Here is a tiny trained network, its code and every weight. The questions are about switching its units off for an input and a target symbol, where a switched-off unit gives its printed mean instead of its output.

import numpy as np


def w(rows, s, z=0):
    codes = np.array(rows[::2]) - 128.0
    scale = np.full(codes.shape[1], s)
    scale[-1] = z or s
    return codes * scale


def norm(h):
    return h / np.sqrt((h * h).mean(-1, keepdims=True) + 1e-5)


def f(y):
    return y / 2 * (1 + np.tanh(0.7978845608 * (y + 0.044715 * y**3)))


def softmax(a):
    e = np.exp(a - a.max(-1, keepdims=True))
    return e / e.sum(-1, keepdims=True)


def log_softmax(a):
    a = a - a.max(-1, keepdims=True)
    return a - np.log(np.exp(a).sum(-1, keepdims=True))


def net(x, mask):
    ids = ['αβγδεζηθλμξπσφψω'.index(c) for c in x.split()]
    T = len(ids)
    res = E[ids] + P[:T]
    u = 0
    for l in range(2):
        q, k, v = (norm(res) @ M[l].T for M in (Q, K, V))
        z = softmax(np.where(np.tri(T) > 0, q @ k.T / 4**0.5, -1e9)) @ v
        res = res + np.where(mask[u], z, O[l][:, -1]) @ O[l][:, :-1]
        u += 1
        y = f(norm(res) @ A[l][:, :-1].T + A[l][:, -1])
        res = res + np.where(mask[u : u + 4], y, B[l][:, -1]) @ B[l][:, :-1]
        u += 4
    return log_softmax(norm(res)[-1] @ U[:, :-1].T + U[:, -1])


Q, K, V, O, A, B = {}, {}, {}, {}, {}, {}
E = w([
[61,119,85,140,108,89,157,138,119,98],'α',
[121,140,82,155,126,79,132,145,151,140],'β',
[121,136,152,181,123,132,84,166,207,176],'γ',
[162,119,126,112,141,60,196,100,62,101],'δ',
[220,127,187,156,159,105,107,139,82,166],'ε',
[139,170,112,101,106,66,221,99,165,79],'ζ',
[108,146,84,97,83,132,121,85,125,163],'η',
[38,109,131,133,116,165,101,134,161,146],'θ',
[116,199,139,123,105,134,131,82,185,124],'λ',
[82,153,107,164,113,100,138,163,231,115],'μ',
[181,188,87,152,124,57,130,133,250,168],'ξ',
[159,158,176,162,119,158,55,99,147,201],'π',
[94,69,149,108,172,137,120,142,87,148],'σ',
[187,164,139,173,114,39,194,142,147,86],'φ',
[191,149,129,123,120,116,92,73,95,196],'ψ',
[87,72,140,159,135,115,154,196,123,112],'ω',
],0.016)
P = w([
[87,121,121,196,116,103,100,81,72,112],'0',
[74,184,103,162,128,91,89,161,33,141],'1',
[63,195,74,218,223,124,134,120,80,129],'2',
[54,151,119,100,143,114,173,188,99,222],'3',
[120,89,114,107,22,76,50,161,100,113],'4',
[127,148,59,156,73,240,153,222,97,136],'5',
[130,28,108,171,133,87,59,61,146,70],'6',
[93,58,170,50,132,81,139,120,162,166],'7',
[127,40,123,202,82,194,182,94,157,165],'8',
[107,191,154,101,223,110,203,187,165,206],'9',
[64,133,152,125,241,114,145,42,232,48],'10',
[183,98,95,254,208,96,242,126,194,186],'11',
],0.014)
Q[0] = w([
[146,99,113,147,190,165,109,64,174,41],'0.h0',
[113,92,170,30,79,56,47,140,148,99],'0.h0',
[51,171,194,113,226,36,180,115,139,219],'0.h0',
[155,5,146,159,92,118,129,48,175,133],'0.h0',
],0.012)
K[0] = w([
[128,125,138,24,176,129,188,164,150,191],'0.h0',
[80,185,165,79,112,14,65,166,84,148],'0.h0',
[173,10,160,104,41,106,84,82,178,91],'0.h0',
[134,166,140,115,60,151,143,206,115,165],'0.h0',
],0.013)
V[0] = w([
[236,176,92,52,128,77,179,78,92,151],'0.h0',
[216,159,147,80,154,181,44,74,92,208],'0.h0',
[136,223,159,138,108,165,111,97,249,115],'0.h0',
[43,125,54,55,110,181,106,25,135,113],'0.h0',
],0.011)
O[0] = w([
[169,104,174,182,125,100,180,180,98,179,27],'0.h0',
[178,79,66,108,208,140,99,110,101,189,2],'0.h0',
[136,101,165,114,170,72,60,189,103,107,92],'0.h0',
[156,6,96,173,37,76,141,102,121,108,116],'0.h0',
],0.018,0.0083)
A[0] = w([
[6,124,196,107,82,58,141,130,80,100,131],'0.n0',
[96,146,150,146,150,123,91,148,141,144,90],'0.n1',
[157,57,131,163,80,97,172,139,100,185,255],'0.n2',
[103,144,177,116,209,135,97,145,86,123,219],'0.n3',
],0.011,0.0068)
B[0] = w([
[192,220,109,148,108,159,36,238,132,156,247],'0.n0',
[160,117,138,28,205,174,242,192,118,133,149],'0.n1',
[64,183,158,252,109,187,66,124,136,175,190],'0.n2',
[59,161,35,230,61,79,136,68,2,97,208],'0.n3',
],0.0098,0.011)
Q[1] = w([
[254,89,102,161,146,126,142,59,163,76],'1.h0',
[91,98,125,175,144,39,173,131,116,137],'1.h0',
[125,111,203,69,105,136,145,107,107,116],'1.h0',
[202,63,165,49,210,194,180,150,144,192],'1.h0',
],0.009)
K[1] = w([
[17,146,73,127,51,163,45,119,141,189],'1.h0',
[228,64,182,193,172,63,207,162,195,114],'1.h0',
[52,135,152,99,69,128,202,117,163,118],'1.h0',
[69,112,36,253,168,87,148,3,31,205],'1.h0',
],0.0056)
V[1] = w([
[69,213,57,147,87,153,46,177,136,167],'1.h0',
[153,2,199,15,140,187,232,181,84,82],'1.h0',
[122,164,82,94,137,136,100,210,190,114],'1.h0',
[155,145,88,103,62,110,164,157,142,158],'1.h0',
],0.0086)
O[1] = w([
[62,19,142,112,122,84,151,51,110,150,242],'1.h0',
[183,163,162,151,111,162,61,81,193,108,2],'1.h0',
[166,105,245,118,189,116,161,127,128,97,170],'1.h0',
[90,73,193,87,135,150,159,146,161,151,144],'1.h0',
],0.011,0.017)
A[1] = w([
[203,113,151,90,128,173,124,135,124,122,95],'1.n0',
[100,153,244,153,22,100,89,177,180,17,206],'1.n1',
[29,194,136,116,109,100,130,133,149,76,253],'1.n2',
[90,111,137,117,118,92,171,175,127,125,85],'1.n3',
],0.011,0.0033)
B[1] = w([
[227,115,188,90,160,254,99,143,185,118,122],'1.n0',
[136,169,112,111,127,70,83,90,130,211,237],'1.n1',
[104,101,168,121,149,131,145,144,127,148,254],'1.n2',
[179,60,113,137,164,139,157,84,144,93,174],'1.n3',
],0.018,0.017)
U = w([
[40,140,91,147,95,82,143,109,78,160,255],'α',
[82,73,130,120,183,85,158,115,173,184,188],'β',
[82,118,145,52,213,170,68,101,119,34,81],'γ',
[133,139,159,199,96,187,212,158,147,126,72],'δ',
[157,196,94,93,191,176,146,102,105,172,82],'ε',
[172,171,177,219,84,105,105,188,156,158,63],'ζ',
[148,28,114,175,45,146,137,149,133,114,62],'η',
[125,49,75,51,64,83,83,101,166,57,22],'θ',
[172,46,108,146,108,80,31,180,141,104,85],'λ',
[129,180,160,59,156,79,2,159,163,101,58],'μ',
[160,96,164,126,165,100,150,209,51,78,82],'ξ',
[168,89,38,63,179,112,78,98,105,129,64],'π',
[115,85,78,96,103,181,194,89,161,85,86],'σ',
[134,212,227,117,163,165,177,195,127,127,43],'φ',
[161,79,70,144,150,172,120,154,140,224,56],'ψ',
[96,203,180,85,127,197,122,91,181,97,101],'ω',
],0.011,0.0058)

Each question gives the input, a string of symbols that net reads in full, and the target symbol t.
The units are the heads (4 rows each of Q, K, V and O) and the neurons (one row each of A and B). Each row of codes is followed by its name. A weight is (code - 128) times the scale printed after its matrix; where a second scale follows, it is the last column's (O, A, B and U).
mask holds one flag per unit, layer by layer, with each layer's heads first. A switched-off unit (its flag False) gives its mean, the last column of its rows in O or B, instead of its output. The means were averaged over made-up inputs and are rounded, as every weight is.
A unit's drop is (log p(t) with every unit on - log p(t) with that unit switched off) / (log p(t) with every unit on - log p(t) with every unit switched off).
The circuit of an input: a set's keep is (log p(t) with only the set's units on - log p(t) with every unit switched off) / (log p(t) with every unit on - log p(t) with every unit switched off). Starting from all 10 units, units are removed one at a time, each time the one whose removal leaves the highest keep (on an exact tie, the one counted first), for as long as the keep stays at least 0.8.
circuit, biggest first: the units of the circuit, biggest drop first
k most important neurons: the k neurons with the biggest drops, biggest first
k most important neurons of layer l: the k neurons of layer l with the biggest drops, biggest first
drop of u: that unit's drop, to one decimal
input λ θ β η ζ, target θ: circuit, biggest first	(0.h0)
input α ψ β φ ξ γ ξ ψ ζ ξ η δ, target ζ: circuit, biggest first	(0.h0, 0.n0)
input μ μ ξ π, target μ: circuit, biggest first	(0.h0, 0.n0)
input ω δ ξ ψ σ μ ψ ψ, target σ: circuit, biggest first	(0.h0, 1.n1)
input ψ ξ μ α φ α, target μ: circuit, biggest first	(0.h0, 0.n0)
input λ ζ π λ β, target ζ: circuit, biggest first	(0.h0, 0.n0)
input β π σ α ξ μ, target σ: circuit, biggest first	(0.h0, 1.n1)
input β ω δ ξ ψ θ ξ, target ξ: 2 most important neurons	(1.n1, 0.n1)
input μ ψ α β μ ξ ψ, target β: 2 most important neurons	(0.n3, 0.n0)
input β δ ψ β, target β: 3 most important neurons of layer 0	(0.n3, 0.n2, 0.n0)
input ε λ ε λ ξ π ε ω, target ξ: circuit, biggest first	(0.h0, 1.n1)
input φ ψ ξ θ γ ξ ξ μ θ μ, target ξ: circuit, biggest first	(0.h0, 1.n1, 0.n1)
input ζ η ξ β μ λ δ ω ω ξ, target δ: circuit, biggest first	(0.h0, 1.n1)
input μ ζ μ ω ω α π μ δ φ, target π: circuit, biggest first	(0.h0)
input η ε θ ζ θ γ θ, target ζ: 2 most important neurons of layer 0	(0.n0, 0.n3)
input μ π ζ μ α θ θ γ γ β α λ, target γ: drop of 0.h0	0.5
input β θ ζ ξ φ β η ξ σ σ ψ, target ξ: drop of 1.n1	0.2
input π λ α φ φ, target λ: drop of 0.n3	0.1
input ξ α ξ ω θ η η γ μ ξ μ, target γ: drop of 1.h0	0.0
input μ ω ψ γ ξ β, target ψ: circuit, biggest first	(0.h0)
input ψ ζ θ μ ξ, target ζ: 2 most important neurons	(0.n3, 0.n0)
input δ δ β ξ ω μ, target β: 2 most important neurons of layer 0	(0.n3, 0.n2)
